Here is a tiny trained network, its code and every weight. The questions are about switching its units off for an input and a class, where a switched-off unit gives its printed mean instead of its output.

import numpy as np


def w(rows, s, z=0):
    codes = np.array(rows[::2]) - 128.0
    scale = np.full(codes.shape[1], s)
    scale[-1] = z or s
    return codes * scale


def f(y):
    return np.maximum(y, 0)


def log_softmax(a):
    a = a - a.max(-1, keepdims=True)
    return a - np.log(np.exp(a).sum(-1, keepdims=True))


def net(x, mask):
    res = np.array(x, float).reshape(1, 6) / 4 @ E
    y = f(res @ A[0][:, :-1].T + A[0][:, -1])
    res = res + np.where(mask, y, B[0][:, -1]) @ B[0][:, :-1]
    return log_softmax(res[-1] @ U[:, :-1].T + U[:, -1])


A, B = {}, {}
E = w([
[145,117,187,104,116,132,73,177,203,98],'x0',
[78,181,168,141,161,131,66,95,164,154],'x1',
[250,161,116,152,152,149,73,183,88,118],'x2',
[96,114,113,140,68,219,154,173,132,180],'x3',
[110,169,147,89,117,189,145,95,58,112],'x4',
[83,159,92,141,103,101,89,138,107,143],'x5',
],0.012)
A[0] = w([
[121,159,117,196,163,93,69,121,190,193,145],'N1',
[106,91,159,159,158,164,148,104,215,188,159],'N2',
[253,101,115,128,157,103,139,144,107,104,2],'N3',
[247,84,167,155,195,136,157,133,145,114,136],'N4',
[191,154,116,159,129,159,77,197,98,135,171],'N5',
[156,83,167,133,171,105,162,121,198,81,255],'N6',
[116,194,222,107,161,161,100,62,116,112,154],'N7',
],0.015,0.0036)
B[0] = w([
[134,233,157,29,98,156,32,76,108,155,228],'N1',
[107,78,199,192,120,60,121,144,222,156,216],'N2',
[58,37,167,163,146,161,237,123,133,72,243],'N3',
[135,31,65,102,187,90,157,94,76,28,244],'N4',
[247,174,121,123,116,125,81,171,146,188,255],'N5',
[187,100,134,61,105,75,2,110,151,164,245],'N6',
[102,187,102,94,181,168,105,74,73,121,223],'N7',
],0.0098,0.015)
U = w([
[2,138,188,191,54,87,167,103,172,154,31],'0',
[143,134,177,249,163,217,163,180,129,181,63],'1',
[228,224,97,129,86,127,94,172,61,152,68],'2',
[107,102,57,168,100,83,209,141,57,63,64],'3',
[94,151,151,78,146,79,94,30,93,97,252],'4',
[209,60,145,131,67,46,96,191,169,138,144],'5',
],0.0081,0.003)

Each question gives the input, the list of numbers given to net, and the class t.
The units are the neurons (one row each of A and B). Each row of codes is followed by its name. A weight is (code - 128) times the scale printed after its matrix; where a second scale follows, it is the last column's (A, B and U).
mask holds one flag per neuron, in row order. A switched-off neuron (its flag False) gives its mean, the last column of its row in B, instead of its output. The means were averaged over made-up inputs and are rounded, as every weight is.
A unit's drop is (log p(t) with every unit on - log p(t) with that unit switched off) / (log p(t) with every unit on - log p(t) with every unit switched off).
The circuit of an input: a set's keep is (log p(t) with only the set's units on - log p(t) with every unit switched off) / (log p(t) with every unit on - log p(t) with every unit switched off). Starting from all 7 units, units are removed one at a time, each time the one whose removal leaves the highest keep (on an exact tie, the one counted first), for as long as the keep stays at least 0.8.
circuit, biggest first: the units of the circuit, biggest drop first
most important unit: the unit with the biggest drop
k most important neurons: the k neurons with the biggest drops, biggest first
drop of u: that unit's drop, to one decimal
input [2,8,5,-4,5,8], class 2: circuit, biggest first	[N5]
input [-6,-2,-6,-7,1,6], class 3: 2 most important neurons	[N1 N6]
input [-8,-2,-2,1,5,4], class 3: 2 most important neurons	[N1 N5]
input [5,-5,-4,7,4,-3], class 0: circuit, biggest first	[N5 N4]
input [-6,-5,-7,-1,-2,-1], class 0: 2 most important neurons	[N4 N5]
input [-4,-6,-3,1,-3,5], class 3: 3 most important neurons	[N6 N5 N1]
input [-6,1,2,-4,7,6], class 2: 2 most important neurons	[N3 N4]
input [0,3,-2,2,-1,-1], class 0: 4 most important neurons	[N5 N4 N2 N6]
input [-2,-7,-7,4,-2,3], class 0: 3 most important neurons	[N4 N5 N6]
input [8,8,-3,7,-2,6], class 0: 2 most important neurons	[N2 N4]
input [6,-7,-3,-5,4,2], class 5: 2 most important neurons	[N7 N1]
input [-3,5,2,6,1,-1], class 2: 2 most important neurons	[N3 N4]
input [-2,-1,-2,3,-3,4], class 0: circuit, biggest first	[N6 N4]
input [-6,-2,-8,-1,6,7], class 3: circuit, biggest first	[N1]
input [2,0,-2,5,-1,-3], class 0: circuit, biggest first	[N5 N2]
input [0,-7,-6,-3,2,-8], class 5: 3 most important neurons	[N6 N7 N1]
input [3,6,8,-4,-5,-7], class 4: 2 most important neurons	[N1 N4]
input [7,-2,6,4,-6,6], class 2: 2 most important neurons	[N1 N5]
input [-4,0,-7,0,1,-8], class 5: 4 most important neurons	[N3 N6 N2 N1]
input [6,6,7,8,-5,4], class 2: most important unit	N1
input [6,0,-7,1,-1,6], class 0: drop of N6	0.1
input [-5,-7,-3,-4,0,-5], class 3: drop of N1	0.2
input [4,-4,1,2,6,5], class 2: drop of N3	0.5
input [0,-1,-7,3,-1,-8], class 5: drop of N3	0.4
